Below is a small trained network, with its code and all its weights. Each question gives an input and a class and asks what happens when units are switched off, that is, made to give their printed mean instead of their output.

import numpy as np


def w(rows, s, z=0):
    codes = np.array(rows[::2]) - 128.0
    scale = np.full(codes.shape[1], s)
    scale[-1] = z or s
    return codes * scale


def f(y):
    return np.maximum(y, 0)


def log_softmax(a):
    a = a - a.max(-1, keepdims=True)
    return a - np.log(np.exp(a).sum(-1, keepdims=True))


def net(x, mask):
    res = np.array(x, float).reshape(1, 7) / 4 @ E
    y = f(res @ A[0][:, :-1].T + A[0][:, -1])
    res = res + np.where(mask, y, B[0][:, -1]) @ B[0][:, :-1]
    return log_softmax(res[-1] @ U[:, :-1].T + U[:, -1])


A, B = {}, {}
E = w([
[125,128,129,127,127],'x0',
[92,204,184,125,183],'x1',
[124,125,129,126,127],'x2',
[154,137,124,6,117],'x3',
[128,127,130,128,130],'x4',
[105,144,17,121,182],'x5',
[126,130,126,128,126],'x6',
],0.017)
A[0] = w([
[119,99,137,196,89,60],'neuron 0',
[109,148,181,97,178,56],'neuron 1',
[150,120,239,166,88,141],'neuron 2',
[123,149,25,108,135,162],'neuron 3',
[158,91,105,114,192,85],'neuron 4',
[197,109,139,149,40,91],'neuron 5',
[158,120,137,101,63,119],'neuron 6',
[135,136,46,104,153,50],'neuron 7',
[165,73,43,172,66,86],'neuron 8',
[108,115,130,190,114,145],'neuron 9',
[70,161,117,144,186,95],'neuron 10',
[77,168,99,178,172,115],'neuron 11',
[121,110,83,107,158,73],'neuron 12',
[112,154,80,116,111,73],'neuron 13',
[142,162,121,181,85,135],'neuron 14',
[123,117,130,247,79,108],'neuron 15',
[121,116,35,104,192,167],'neuron 16',
[119,99,68,92,169,32],'neuron 17',
[155,192,112,13,134,4],'neuron 18',
[106,197,197,101,180,139],'neuron 19',
[71,184,188,99,168,159],'neuron 20',
[87,186,104,189,158,123],'neuron 21',
[125,117,135,26,190,163],'neuron 22',
[131,121,130,173,94,82],'neuron 23',
[118,222,196,95,166,24],'neuron 24',
[158,104,83,160,100,209],'neuron 25',
[181,120,147,42,8,188],'neuron 26',
[71,172,115,178,234,140],'neuron 27',
[117,164,110,169,213,124],'neuron 28',
],0.011,0.013)
B[0] = w([
[124,155,102,85,120,165],'neuron 0',
[99,191,62,83,136,159],'neuron 1',
[63,174,101,154,199,237],'neuron 2',
[109,127,173,180,151,202],'neuron 3',
[92,142,121,100,124,140],'neuron 4',
[137,105,144,85,128,182],'neuron 5',
[148,103,143,102,98,170],'neuron 6',
[99,203,55,105,133,157],'neuron 7',
[71,128,133,193,198,194],'neuron 8',
[74,151,107,141,169,184],'neuron 9',
[145,89,196,126,88,169],'neuron 10',
[182,78,169,127,108,180],'neuron 11',
[109,143,80,100,158,145],'neuron 12',
[120,141,119,115,114,139],'neuron 13',
[120,147,108,141,144,165],'neuron 14',
[71,180,81,111,145,212],'neuron 15',
[97,88,178,179,160,210],'neuron 16',
[107,177,51,48,95,147],'neuron 17',
[48,96,191,250,211,178],'neuron 18',
[82,122,127,172,139,222],'neuron 19',
[116,113,159,187,144,222],'neuron 20',
[163,96,182,120,90,185],'neuron 21',
[130,186,66,107,117,213],'neuron 22',
[116,154,127,100,116,150],'neuron 23',
[113,197,17,78,162,186],'neuron 24',
[123,194,82,82,150,205],'neuron 25',
[176,109,147,59,88,249],'neuron 26',
[168,92,164,101,83,215],'neuron 27',
[165,81,132,119,103,183],'neuron 28',
],0.011,0.017)
U = w([
[138,206,81,88,143,255],'0',
[115,138,154,231,175,23],'1',
[248,81,170,97,51,122],'2',
],0.015,0.0053)

Each question gives the input, the list of numbers given to net, and the class t.
The units are the neurons (one row each of A and B). Each row of codes is followed by its name. A weight is (code - 128) times the scale printed after its matrix; where a second scale follows, it is the last column's (A, B and U).
mask holds one flag per neuron, in row order. A switched-off neuron (its flag False) gives its mean, the last column of its row in B, instead of its output. The means were averaged over made-up inputs and are rounded, as every weight is.
A unit's drop is (log p(t) with every unit on - log p(t) with that unit switched off) / (log p(t) with every unit on - log p(t) with every unit switched off).
The circuit of an input: a set's keep is (log p(t) with only the set's units on - log p(t) with every unit switched off) / (log p(t) with every unit on - log p(t) with every unit switched off). Starting from the 12 units with the biggest drops (on a tie, the unit counted first), units are removed one at a time, each time the one whose removal leaves the highest keep (on an exact tie, the one counted first), for as long as the keep stays at least 0.8.
units of the circuit, in order: the units of the circuit, biggest drop first
most important unit: the unit with the biggest drop
k most important neurons: the k neurons with the biggest drops, biggest first
drop of u: that unit's drop, to one decimal
input [-5,0,6,8,6,-7,6], class 2: units of the circuit, in order : neuron 26
input [5,0,4,-3,4,-8,-3], class 0: 2 most important neurons : neuron 18; neuron 16
input [2,-7,0,0,3,5,6], class 1: 4 most important neurons : neuron 8; neuron 16; neuron 3; neuron 24
input [-2,1,7,8,5,8,4], class 1: 4 most important neurons : neuron 18; neuron 16; neuron 3; neuron 24
input [-3,-8,5,-5,3,0,-4], class 0: 3 most important neurons : neuron 25; neuron 18; neuron 15
input [2,1,3,-6,-4,4,5], class 2: 2 most important neurons : neuron 27; neuron 2
input [7,1,0,4,0,4,-4], class 1: 2 most important neurons : neuron 18; neuron 16
input [-5,-6,1,-4,4,0,8], class 0: 2 most important neurons : neuron 25; neuron 18
input [-6,0,-1,-2,-2,-1,-6], class 0: 3 most important neurons : neuron 18; neuron 16; neuron 20
input [4,-8,4,-3,5,7,2], class 1: 3 most important neurons : neuron 8; neuron 16; neuron 3
input [-4,1,7,1,-7,4,6], class 1: 4 most important neurons : neuron 26; neuron 16; neuron 3; neuron 24
input [7,-1,-2,0,-7,8,-6], class 1: 4 most important neurons : neuron 16; neuron 3; neuron 26; neuron 24
input [-8,0,-5,1,-7,-2,3], class 2: 2 most important neurons : neuron 15; neuron 24
input [2,-5,-7,6,2,0,3], class 2: most important unit : neuron 26
input [2,8,8,0,-7,1,-3], class 2: 2 most important neurons : neuron 27; neuron 2
input [2,-6,4,-8,5,0,-6], class 0: 2 most important neurons : neuron 25; neuron 15
input [5,6,-2,1,-2,-7,4], class 0: 3 most important neurons : neuron 24; neuron 18; neuron 1
input [4,1,3,3,-8,5,-3], class 1: drop of neuron 18 : 0.2
input [-7,2,-1,3,7,8,1], class 1: drop of neuron 18 : 0.2
input [-5,5,-3,6,6,3,-5], class 1: drop of neuron 18 : 0.9
input [1,1,-6,6,2,2,7], class 1: drop of neuron 18 : 0.9
input [-6,8,-2,-2,-3,3,2], class 2: most important unit : neuron 27
